Below is a small trained network, with its code and all its weights. Each question gives an input and a class and asks what happens when units are switched off, that is, made to give their printed mean instead of their output.

import numpy as np


def w(rows, s, z=0):
    codes = np.array(rows[::2]) - 128.0
    scale = np.full(codes.shape[1], s)
    scale[-1] = z or s
    return codes * scale


def norm(h):
    return h / np.sqrt((h * h).mean(-1, keepdims=True) + 1e-5)


def f(y):
    return y / 2 * (1 + np.tanh(0.7978845608 * (y + 0.044715 * y**3)))


def log_softmax(a):
    a = a - a.max(-1, keepdims=True)
    return a - np.log(np.exp(a).sum(-1, keepdims=True))


def net(x, mask):
    res = np.array(x, float).reshape(1, 3) / 4 @ E
    u = 0
    for l in range(3):
        y = f(norm(res) @ A[l][:, :-1].T + A[l][:, -1])
        res = res + np.where(mask[u : u + 5], y, B[l][:, -1]) @ B[l][:, :-1]
        u += 5
    return log_softmax(norm(res)[-1] @ U[:, :-1].T + U[:, -1])


A, B = {}, {}
E = w([
[128,130,128],'x0',
[73,39,140],'x1',
[2,190,182],'x2',
],0.0063)
A[0] = w([
[76,143,131,69],'L0N0',
[69,1,139,84],'L0N1',
[232,71,73,200],'L0N2',
[26,166,116,137],'L0N3',
[111,196,132,254],'L0N4',
],0.0067,0.0026)
B[0] = w([
[255,176,153,132],'L0N0',
[98,132,44,199],'L0N1',
[78,153,134,252],'L0N2',
[127,129,180,195],'L0N3',
[177,57,173,200],'L0N4',
],0.0078,0.0042)
A[1] = w([
[197,68,41,101],'L1N0',
[38,144,56,79],'L1N1',
[88,120,141,4],'L1N2',
[59,2,150,2],'L1N3',
[91,117,133,25],'L1N4',
],0.0089,0.0035)
B[1] = w([
[159,109,255,255],'L1N0',
[58,181,118,192],'L1N1',
[157,169,125,104],'L1N2',
[156,83,112,224],'L1N3',
[146,193,108,107],'L1N4',
],0.012,0.0033)
A[2] = w([
[28,124,173,238],'L2N0',
[232,243,167,160],'L2N1',
[223,156,123,7],'L2N2',
[200,18,254,85],'L2N3',
[165,212,156,80],'L2N4',
],0.0084,0.0018)
B[2] = w([
[255,131,108,202],'L2N0',
[82,50,75,190],'L2N1',
[65,88,165,138],'L2N2',
[92,219,107,255],'L2N3',
[128,67,108,145],'L2N4',
],0.0084,0.0081)
U = w([
[161,111,233,127],'0',
[82,6,79,104],'1',
[121,138,102,254],'2',
[125,179,68,20],'3',
],0.015,0.0078)

Each question gives the input, the list of numbers given to net, and the class t.
The units are the neurons (one row each of A and B). Each row of codes is followed by its name. A weight is (code - 128) times the scale printed after its matrix; where a second scale follows, it is the last column's (A, B and U).
mask holds one flag per neuron, layer by layer. A switched-off neuron (its flag False) gives its mean, the last column of its row in B, instead of its output. The means were averaged over made-up inputs and are rounded, as every weight is.
A unit's drop is (log p(t) with every unit on - log p(t) with that unit switched off) / (log p(t) with every unit on - log p(t) with every unit switched off).
The circuit of an input: a set's keep is (log p(t) with only the set's units on - log p(t) with every unit switched off) / (log p(t) with every unit on - log p(t) with every unit switched off). Starting from the 12 units with the biggest drops (on a tie, the unit counted first), units are removed one at a time, each time the one whose removal leaves the highest keep (on an exact tie, the one counted first), for as long as the keep stays at least 0.8.
circuit, biggest first: the units of the circuit, biggest drop first
top k neurons: the k neurons with the biggest drops, biggest first
k most important neurons of layer l: the k neurons of layer l with the biggest drops, biggest first
drop when u is switched off: that unit's drop, to one decimal
input [-6,-6,0], class 1: top 2 neurons : [L1N0, L2N1]
input [1,-6,6], class 0: top 2 neurons : [L0N1, L0N3]
input [-4,-6,-4], class 1: circuit, biggest first : [L2N1, L2N2]
input [1,-5,6], class 0: 2 most important neurons of layer 1 : [L1N3, L1N0]
input [-3,2,0], class 3: circuit, biggest first : [L0N1, L2N1]
input [8,0,8], class 0: circuit, biggest first : [L2N3, L2N0]
input [-5,-7,7], class 0: circuit, biggest first : [L2N3, L0N4]
input [-2,-5,5], class 0: circuit, biggest first : [L2N3]
input [-1,2,1], class 3: circuit, biggest first : [L1N0, L2N1]
input [-2,2,3], class 3: 2 most important neurons of layer 0 : [L0N2, L0N0]
input [-1,3,-3], class 3: 3 most important neurons of layer 2 : [L2N1, L2N0, L2N4]
input [2,0,-3], class 3: top 2 neurons : [L0N2, L0N0]
input [-1,-4,2], class 1: 2 most important neurons of layer 1 : [L1N0, L1N3]
input [1,0,-5], class 0: circuit, biggest first : [L1N0]
input [-3,-8,7], class 1: 3 most important neurons of layer 2 : [L2N1, L2N4, L2N3]
input [0,3,-2], class 3: 3 most important neurons of layer 0 : [L0N4, L0N2, L0N1]
input [-4,-4,3], class 1: 2 most important neurons of layer 2 : [L2N1, L2N0]
input [2,-4,-5], class 0: 2 most important neurons of layer 1 : [L1N0, L1N1]
input [2,6,-6], class 0: 2 most important neurons of layer 1 : [L1N0, L1N3]
input [-6,1,0], class 2: top neuron : [L0N4]
input [-2,-8,2], class 1: drop when L1N0 is switched off : 0.1
input [-6,2,-7], class 0: drop when L1N0 is switched off : 2.3
input [-4,3,-6], class 0: drop when L1N0 is switched off : 3.1
